[107 138 113 133 151 126]
The entry just left of the largest entry -> 133
The entry just left of 133?
Answer: 113

grid =
array([[107, 124, 103, 156, 130, 126, 135, 126],
       [124, 130, 126, 125, 124, 126, 130, 125],
       [123, 127, 130, 142, 129, 118, 120, 132]])
Indices start at 1.
The entry in row 1 and column 3 -> 103
The top-left entry: 107
The entry just left of 132?
Answer: 120
The entry directly below the smallest entry is 126
The entry at row 1, column 2?
Answer: 124
The entry just right of the smallest entry: 156
The entry just right of the largest entry?
Answer: 130
The bottom-left entry is 123
The bottom-right entry?
Answer: 132
The entry directly above 129?
Answer: 124
The entry in the top-right corner?
Answer: 126
The entry at row 3, column 3: 130

X =
134  107  133  117  114  108  122  125  128  115  116  131  108  150
135  104  131  126  125  110  119  123  132  118  106  119  122  152
127  118  106  125  121  128  132  125  148  111  114  128  131  116
128  123  106  125  122  134  136  125  146  112  116  130  134  121
131  121  120  127  127  126  129  123  141  114  120  138  133  126
123  124  101  123  124  131  132  125  148  115  113  130  134  123
125  127  112  122  124  128  131  121  149  117  123  138  139  125
131  124  114  124  123  127  128  125  148  116  121  135  141  125
140  104  130  125  131  102  118  127  132  112  109  119  121  153
132  111  130  116  126  104  116  125  132  116  108  121  116  151
Indices start at 1.
Find the entry at row 2, column 2.
Answer: 104
The entry in the top-left corner -> 134
The entry at row 3, column 1: 127
The entry in the top-right corner is 150
Find the entry at row 3, column 2.
Answer: 118
The entry in row 2 and column 1: 135
The entry directly above 113: 120
Find the entry directly above the largest entry.
Answer: 125
Find the bottom-left entry.
Answer: 132
The entry in row 1 and column 2 is 107
The entry in row 2 and column 3 is 131
The entry just left of 136: 134
Find the entry just left of the smallest entry.
Answer: 124
The entry just right of the smallest entry: 123
The top entry of the column that holds the smallest entry: 133
Find the entry just left of 151.
Answer: 116
The entry in the bottom-right corner -> 151

Read these off the row that follows.
1) Which number is the entry just right of the smallest entry?
2) Which number is the centre entry?
3) Which number is the entry just right of 123?
4) Which number is the entry just left of 111?
[124, 130, 125, 119, 128, 116, 111, 107, 124, 123, 127, 130, 136, 132, 139]
1) 124
2) 107
3) 127
4) 116
